The same points and some others measured another way (B), then each row and its match in B:
B:
0: [ -67  149  206   52   19  -53   84   98  -16   23 -122   13  105   82
  141  -61    9 -116]
1: [ -20  136  343  146  -20    3   19   49  -88   -5  -91  102    1   72
  173    3    7 -146]
2: [  -6   50   38  -77   99   96 -172  149   38   37 -191    8 -100 -120
   19 -123   87  -66]
3: [   0  228   30  -31   13    0  121  -58   74  106 -105  137 -228 -158
   -4   43  300   64]
4: [ 130   20 -521 -234   84  -51  106   16  388   -7   -1 -282  -41  181
 -150  -16  240  385]
5: [ -46  115  112  108  -24    2   60    6   11   16 -100   84   -8  -37
   67   43   46 -134]
6: [ -15    1   39  158  -99   -7   46  -40   36  -36    5  104   52   59
   52   80  -23 -129]
7: [ -20   48   46  166   -9   48  -63    6   14  -37 -113  152  -10  -55
   54   37   -9 -158]
8: [  -2  -64   91 -164   89   90  -21  224   37   53  -70 -259   55  179
   43  -32   81   45]
9: [ -43  117  249  134  -22  177  222  102 -110  -16  -97  132   46 -120
  156   97  237  -97]
10: [ 62  88  51 130 -39  17  71 -16  70 -71 -23   7 -22  96  70  74  60   0]
11: [ 50  38  28  67  -1  56   4  91  71 -84 -66 -66  49  79  78 -26  18 -30]
12: [  88   89  178   22   37   70 -115  102   37  -45 -102  -97 -115   61
   88  -53   30  -19]
13: [  78  -44  105 -107  -44  -94  -68  -27   31   90   89  136  -85  285
   36  -60  131  173]
14: [ -67  240  276  176  137   49   65  167  -56  -55 -265  -37  102   26
  198   -2   -5 -173]
15: [ 55  -2 165  41 -81  86  23 115  -2 -66  -8 -37  52  51 116 -62  37 -71]
16: [  72   66 -158 -132  -16   73  130   91  184  -12  -40 -170  -40  -63
  -21  -57  223  114]
17: [  -5  -50   82   54 -120   51   55    5    9    9   40   77   11   22
   42   55   70  -87]
18: [ -58  -46  115  123 -130   38   83   10   29   -5   19 -122   66   63
   30  158  -90 -231]
19: [  33  -42  133  140 -176   82   91   -9  -27  -55   73  154   37    4
   93   54   74 -105]
20: [ -39   19  358  133   -9  157    8  151 -139  -26  -97   31   51   15
  169   56   26 -198]
21: [  -5   -1  160  284 -208  148  187  -49  -55  -94   49  178   43 -109
  104  187   71 -215]
22: [  24   30  342  -26  -32   45  -10  186  -75   -7  -41  -60   73  137
  181 -145   22  -74]
23: [ -31  162  169  172  -29  -20   79  -29    9   -9  -91   66  -33   16
   93   92   14 -141]
24: [ -25  113   89   77    9   15   27   36   24    4 -113   67  -14  -23
   67    7   64  -91]
25: [-130 -133  -56  -72  -90   36   33  126   24   70  -31   37  202  -69
    0  -82    1 -205]
26: [ 114   63  255 -326  216  -25   44  119  -34  197    5  -15 -189  484
   91  -13  466  541]
27: [  18 -211 -246 -240 -231   14   65   -8  158  106  177   49   -3  -75
 -127  -91  191   53]
28: [ 115  -69   52  -38   -5   63 -290   62   75  -26  -36  -35 -167   70
    2  -93  -24  -12]
29: [  41  -17 -600 -546  -85 -211  202 -123  415  283  149  -69 -193   -1
 -298 -116  456  452]
30: [  49  -40  136  102 -130   67   29   37  -14  -66   43   91   52   65
  106   -7   35  -78]
31: [  37  -20   75 -117 -112   33   70   63   47   52   53  -21  -27   22
   34  -73  157   28]
32: [  85  -55 -471  -78 -210   23  232 -120  329  -24  142 -104  -58 -116
 -175   95  214  121]
33: [ -49  -12  -49   51  -77  -33   90   26   67   -9  -16   47  149   58
   37  -13   -2 -101]
34: [ -55    6  101  172  -43   49   27   39    9  -40  -68  -17   82   41
   69  108  -75 -209]
35: [ -55    5   72  240  -65   51  137   70  -14 -116  -52   52  256   85
  141   72  -68 -200]
36: [  68   45  167  114 -114  -16   41    4   41  -72   36  -46   15  161
  103   15  -38  -63]
37: [ 105 -134    2  -82   37   86 -312   91   78   -8  -38  -49 -136  123
  -19  -80   -3   36]
38: [  3 203 -96 -16 -15 -31 193 -29 165  33 -77 -56 -90 -86 -15  44 195  43]
39: [ -10   58 -318   56  -85    0  177  -87  254  -23  -19 -116  -21  -97
 -110  153   76  -44]
40: [-121  -56  288  -11 -180   80  228  118 -106   89   51  -12  159  -27
  110   35   79 -224]
41: [  59   55  198 -129   40   73  -26  229   29   -9  -87 -225   13  107
  118 -162   76   22]
42: [ 29   3 136  61 -97  40 111  68   1 -44  29   8  98 109 114 -12  58 -43]
43: [  91 -159   93  -24 -161   54  -94   48   24  -30  114   21   -1  122
   45  -72    3  -28]
44: [  -1   44  187 -160   12  -81    1   91   -4  118  -19   38   -5  189
   85 -141  128   85]
45: [ -77  104  113  150  -94  -12  114  -73  -21   46  -51  252  -18 -102
   58   90   96 -162]
46: [ 160   50  451 -437  518  -30 -342  260 -128  251 -151  -32 -314  766
  148 -125  425  696]
47: [-122   76   83   97  -12   23  193  128   14  -16 -115  -94  236   18
  104   35  -23 -207]
48: [ -16   74  123 -126  -29  -82   45   57   35  106  -23   25  -12   91
   60 -116  119   28]
49: [ -11  -29   80   86  -74   24   20   42   18  -28   -6   28   79   82
   68   18  -17 -113]
50: [  29   68  127 -147   79   -3  -62  152   40   58  -98  -83  -34  121
   73 -145  111   73]
51: [ 103  -86 -315  -34   60  118 -111  -19  251  -32  -33 -212 -199   52
 -158  181  100  124]
52: [ -42   11   80   26    2   16    4   80   50   13  -74 -126   47   91
   43   35  -39 -121]
53: [  2  58   7  30 -62 -83 163 -66 101  40  41 -29  -4 183  15 124  91  49]
54: [-19 -84  33 -12 -98  99  44  78   8  16  11  54  54 -42  30  -5 101 -88]
55: [  11  -28  -61   94 -111   11   50  -36  116  -34   26  -49   15   56
  -11  101  -22  -95]
56: [  70  112 -476  105   64   99  101  -96  318  -95 -120 -105 -149 -142
 -153  225  184  102]
57: [ 23  46  73  80 -35 -41 -82 -13  71 -10 -47  -3 -57  92  36   8 -63 -95]
58: [   9  -89  186   63 -164   51   24   32  -46   -4   77  102   50   67
   87    3   23 -121]
59: [ -92  -69   65    3 -119   10  102   20    2   82   26   47   82   16
   16   63   42 -147]
60: [  25   49  305  134 -102  -43   48   78  -27  -77   14  -87  139  244
  184  -39 -131 -144]
61: [ -34 -125 -287 -190 -182   -3  105  -40  239  120  101 -173  -56 -107
 -184   58   97  -44]
62: [ -19  -65   17  160   -5   72 -113   68   32  -80  -87   -4   86   63
   50   47 -126 -195]
63: [  82  -84 -123   59 -123   21   16   -2  133  -93   68   -6   69  107
   11  -11    2    1]
64: [  18    4  139  147 -129   -1  -96  -57    9  -21    0  147  -73   -3
   47   25  -64 -182]
65: [ 102 -126   20 -101  -33   36 -231  160   95  -56   -5 -150   32  165
   38 -206  -90  -19]
66: [ -61  244  262  321   81   83  113   92  -51 -117 -237  -20   89   -5
  194  132  -48 -243]
67: [ -55  117  -10  148   -6   10   91  -44   39   10 -108  186  -10  -78
   32   99  102 -101]
68: [   6  -93   14  -76   49  143 -114  256   -4  -45 -116   10  156   -3
   94 -209   57  -53]
69: [ -74  -78  359  136 -159  127   56   84 -179   15   20  190  105  -36
  157   35   28 -267]
70: [  26  -42   65   22  -63   14 -183    7   16   16  -31  184  -87  -18
   26  -85    9  -95]
71: [ 30  -3  97  31 -70  -3 -15  44  34 -19  -1  14  28 102  72 -43   7 -53]

[-568  137  160  -41  155  -94 -148  -11 -197  226  -37  180  -91  137
  -46  101 -173  107  -17  259  166   28  -82  107  -87   32]
32
[ 325 -131   47   55  -67  105  128 -141   91  -68   46 -187   64 -198
  160   16  106    8   69 -178 -433   -2  113  -89  -46   -5]
41
[  56 -129    5  -61   -1   33   77  123  106  -49   50  -43  -81  -87
   60  -36    5   19   -2    4  -87  -17   28 -102  106 -146]
35
[ 271 -113   36   58 -167   36   22 -131  -22 -120  -86  -57  -59  -87
  -23   68   73   78   -8 -124 -106   82  -32  -23   15   71]
0
[-242   51  -17   94   21   53 -185  -74   16    1 -114   83  103  -59
  -66  -21  -27  168    7  145  -22  -90  -64  155 -118  -19]
12
[-226    0   11  -35   -6   36  -84   73   10  -11  -51  124 -109   -5
 -112   27  -46  192  -47  148  189   10 -139  109   24   23]
70
[-236   25   46   52   74  -17 -125   77  -60  121   20  145  -87   77
  -65  129  -96  155  -36  157  105 -119  -70   47   55  -26]
19
[  56   -6 -140  172  -79  -22 -191   34   41 -130 -140   90  -10   38
  -34   14  -15  114  -67   40    1 -286  -19  -40  141 -231]
17
[-154   -8  157  -21  155 -103   50   61 -125  127   91   55  -97  101
  108  130  -46   88   -9   10  -36   63   28  -63   77  -58]
30
[  80   23  -20  -92   -8  176  162   55  209 -136   81 -137    3 -228
   21 -101   86  184   11    6  -90   50  -64   91  -44  141]
2
[ 207  -94  -33   25   49   66  101  164  170  -48  144 -107   16 -125
   75  -29   38   51    8  -26 -174 -131   57 -106  126 -118]
58
[-421  233    6   -5   -8   -5 -178 -171  -54   42 -184   35   14  -14
   -5  -80 -136    3    2  245  -33 -140  -27   87 -195  -14]
8
[-173  143   13  -91  163   15   83  124  115  -22   68 -114   95 -122
   32 -190  -22   59   11  156   -9   16  -16   47  -63   10]
34
[   7  274  138   47  -30 -188    8 -243 -273    1 -140  -96  -50  105
   30   46  -60  -33  -35   -5  -10   90   -9  -47  -86  183]
61
[-204   80  188   35   27 -185  -64 -178 -318   63 -139  127 -130  195
   51  184  -48  119  -44  -29   54  171  -43    8  -13   47]
48
[ -72    3  -68  -46  106  147   68  115  259 -128   58  -91  158 -230
   61 -197   82  185   32   63 -140  -21  -14  111  -62  -60]
14
[-178  -15 -211   -4  129  132  -86  275  369 -131   20  -36  215 -223
   -3 -319   -3   83   14  231  -70 -274   14   52   15 -324]
55
[-233   -3 -148  125  -23  -13 -273   17   65 -136 -223  165   69   20
  -27  -86  -28  145  -45  128   22 -227  -35   60   39 -322]
28
[ 291  -63   76   -7   41  -60  187   26   11 -120   49 -174   48  -90
  105  -59  106   27    9 -159 -151  179   51 -102   62   -6]
57
[-527  222  336  -64  263 -243   28 -167 -396  252   -1  124 -110  259
  199  205 -105  126   -4   38  -15  256   12   39 -112   96]
16
[ 146 -134  -33  157 -134   49 -130  -95    3  -44  -92   49  -35  -30
   -1  121   13   76   -9  -49 -168 -168   16  -47   56 -123]
15
[ 185  -78  168   29 -110  -63   50 -156 -194   29  -41  -31 -151   27
   -8  181    3   17  -11 -110  -56  165  -18  -79   20  142]
71
[ -54  -55  169  -27  -43   17    5  -70 -119  163   38    6 -155  -16
  -57  162  -85    1   15   71  -19   63  -34  -24  -37  149]
43
[-181  197   65   21  214    5   56  106   -1   98  166   18  -16   41
   65   91  -25  256  -26   90    0  -92  -43   85   25  106]
9
[-378  314  134  -47  262  -79   46   20  -97  140   93  -20   35   56
   80   -3  -83  149   -5  173   22   20  -29  100 -106  140]
20
[ 177  -79 -112   58   62   21   27  174  206 -153   33 -110  146 -142
   63 -174   64   33    4   -6 -152 -131   67  -85  106 -247]
53
[ 491  -63   24   43   45   15  247   83  114 -164  144 -248  108 -166
   85  -63  169   95   10 -207 -194  117   43  -82   95   72]
23
[ 429  -35   47  -33    1   -7  272   70   72 -170  110 -225  -11 -128
   80  -49  134   76  -12 -186 -108  165   10 -100  108  104]
56
[-308    1   78   63   76  -36 -182  -40  -93  118  -79  114   53   20
  -63   39  -83   78   12  165   19  -19  -36   85  -85  -54]
36
[ -43   -9  156 -162   50   64  198   84   19  127  191  -89 -189  -80
   46   75  -59   24   15   65  -48   81  -13  -58   15  153]
27
[ 356  -53 -128   84   37   95  116  111  268 -248   62 -192  207 -224
   91 -177  169  141   14 -120 -242  -80   47  -20   69 -113]
66
[ 226 -101 -174  139 -135   81 -101   42  167 -248 -118   16   37 -102
  -44  -52   87  175  -47  -49  -54 -184  -44    4  121 -171]
24
[ 150   63  148   37 -105  -88   52 -155 -221   34  -33  -20 -223  101
   13  222  -35   46  -48  -84  -11   62  -33  -89   57  177]
54
[ 430    1  219  -89    3  -68  364   15 -123  -46  173 -206 -179  -23
   45  136  105  108  -31 -230   14  364  -51  -94  110  356]
67
